Below are the code and all the weights of a small trained network. Each question names an input and a class and asks about switching units off, where a switched-off unit gives its printed mean instead of its output.

import numpy as np


def w(rows, s, z=0):
    codes = np.array(rows[::2]) - 128.0
    scale = np.full(codes.shape[1], s)
    scale[-1] = z or s
    return codes * scale


def norm(h):
    return h / np.sqrt((h * h).mean(-1, keepdims=True) + 1e-5)


def f(y):
    return y / 2 * (1 + np.tanh(0.7978845608 * (y + 0.044715 * y**3)))


def log_softmax(a):
    a = a - a.max(-1, keepdims=True)
    return a - np.log(np.exp(a).sum(-1, keepdims=True))


def net(x, mask):
    res = np.array(x, float).reshape(1, 4) / 4 @ E
    u = 0
    for l in range(4):
        y = f(norm(res) @ A[l][:, :-1].T + A[l][:, -1])
        res = res + np.where(mask[u : u + 6], y, B[l][:, -1]) @ B[l][:, :-1]
        u += 6
    return log_softmax(norm(res)[-1] @ U[:, :-1].T + U[:, -1])


A, B = {}, {}
E = w([
[51,1,114],'x0',
[162,90,195],'x1',
[217,123,68],'x2',
[124,127,131],'x3',
],0.0058)
A[0] = w([
[181,87,61,70],'L0N0',
[33,188,168,4],'L0N1',
[180,57,93,140],'L0N2',
[93,115,254,81],'L0N3',
[224,161,31,110],'L0N4',
[80,70,55,188],'L0N5',
],0.0086,0.0029)
B[0] = w([
[250,171,227,164],'L0N0',
[159,158,215,169],'L0N1',
[157,20,166,195],'L0N2',
[255,65,143,204],'L0N3',
[221,166,193,223],'L0N4',
[178,214,82,253],'L0N5',
],0.0058,0.0036)
A[1] = w([
[89,234,43,232],'L1N0',
[35,139,211,204],'L1N1',
[111,2,124,195],'L1N2',
[67,57,89,85],'L1N3',
[171,150,126,249],'L1N4',
[127,165,177,11],'L1N5',
],0.011,0.0016)
B[1] = w([
[78,88,161,237],'L1N0',
[251,90,128,205],'L1N1',
[99,149,97,253],'L1N2',
[125,149,87,179],'L1N3',
[79,114,104,211],'L1N4',
[149,217,130,150],'L1N5',
],0.013,0.0043)
A[2] = w([
[118,174,177,134],'L2N0',
[2,107,104,84],'L2N1',
[197,219,56,245],'L2N2',
[115,131,137,7],'L2N3',
[144,95,146,208],'L2N4',
[112,64,42,83],'L2N5',
],0.0096,0.0018)
B[2] = w([
[29,212,32,161],'L2N0',
[213,48,175,215],'L2N1',
[68,94,184,253],'L2N2',
[151,118,1,102],'L2N3',
[89,142,159,179],'L2N4',
[56,235,129,234],'L2N5',
],0.0068,0.0038)
A[3] = w([
[126,98,114,4],'L3N0',
[85,100,195,85],'L3N1',
[139,169,134,219],'L3N2',
[139,82,107,64],'L3N3',
[83,155,51,160],'L3N4',
[5,150,121,54],'L3N5',
],0.012,0.0018)
B[3] = w([
[166,140,116,120],'L3N0',
[93,1,157,188],'L3N1',
[88,147,88,157],'L3N2',
[148,182,93,138],'L3N3',
[172,219,180,197],'L3N4',
[94,87,161,255],'L3N5',
],0.0092,0.0053)
U = w([
[88,56,139,112],'0',
[112,111,127,250],'1',
[54,194,32,102],'2',
[251,128,73,10],'3',
],0.012,0.0019)

Each question gives the input, the list of numbers given to net, and the class t.
The units are the neurons (one row each of A and B). Each row of codes is followed by its name. A weight is (code - 128) times the scale printed after its matrix; where a second scale follows, it is the last column's (A, B and U).
mask holds one flag per neuron, layer by layer. A switched-off neuron (its flag False) gives its mean, the last column of its row in B, instead of its output. The means were averaged over made-up inputs and are rounded, as every weight is.
A unit's drop is (log p(t) with every unit on - log p(t) with that unit switched off) / (log p(t) with every unit on - log p(t) with every unit switched off).
The circuit of an input: a set's keep is (log p(t) with only the set's units on - log p(t) with every unit switched off) / (log p(t) with every unit on - log p(t) with every unit switched off). Starting from the 12 units with the biggest drops (on a tie, the unit counted first), units are removed one at a time, each time the one whose removal leaves the highest keep (on an exact tie, the one counted first), for as long as the keep stays at least 0.8.
circuit, biggest first: the units of the circuit, biggest drop first
k most important neurons: the k neurons with the biggest drops, biggest first
k most important neurons of layer l: the k neurons of layer l with the biggest drops, biggest first
input [-3,-4,2,2], class 0: circuit, biggest first => L2N2
input [4,3,1,3], class 2: circuit, biggest first => L0N4, L1N0, L1N2
input [5,3,-2,-2], class 2: 2 most important neurons of layer 0 => L0N4, L0N0
input [-7,0,7,-4], class 2: 4 most important neurons of layer 3 => L3N2, L3N1, L3N5, L3N4
input [-5,-6,4,-1], class 0: circuit, biggest first => L2N2, L1N0
input [-7,2,0,4], class 2: circuit, biggest first => L2N0, L1N1
input [-3,4,-8,3], class 3: 3 most important neurons => L1N1, L1N0, L3N5
input [1,-1,3,-1], class 3: 2 most important neurons of layer 0 => L0N0, L0N4
input [8,7,3,1], class 2: 4 most important neurons of layer 1 => L1N2, L1N3, L1N0, L1N4
input [-8,-3,7,-5], class 2: 3 most important neurons => L0N4, L1N1, L0N3
input [-6,1,6,-1], class 2: 2 most important neurons of layer 1 => L1N1, L1N4
input [5,-6,-8,2], class 3: 3 most important neurons => L1N1, L0N1, L2N2
input [7,-6,3,1], class 2: 2 most important neurons of layer 2 => L2N2, L2N5
input [-2,-6,2,3], class 0: most important neuron => L1N4
input [-6,0,2,0], class 2: 2 most important neurons => L0N4, L2N0
input [-3,-8,5,7], class 0: 2 most important neurons of layer 2 => L2N2, L2N5
input [-3,-2,-7,-1], class 3: 2 most important neurons => L1N1, L0N5
input [1,-6,6,-2], class 0: 2 most important neurons of layer 0 => L0N3, L0N1
input [6,1,-8,-4], class 3: 2 most important neurons of layer 1 => L1N1, L1N4
input [-7,-7,-1,1], class 0: 2 most important neurons of layer 1 => L1N0, L1N1
input [3,-3,-5,-4], class 3: most important neuron => L0N1
input [-8,6,0,-6], class 2: 2 most important neurons of layer 1 => L1N1, L1N5
input [3,-6,-7,0], class 3: 2 most important neurons => L0N1, L1N1
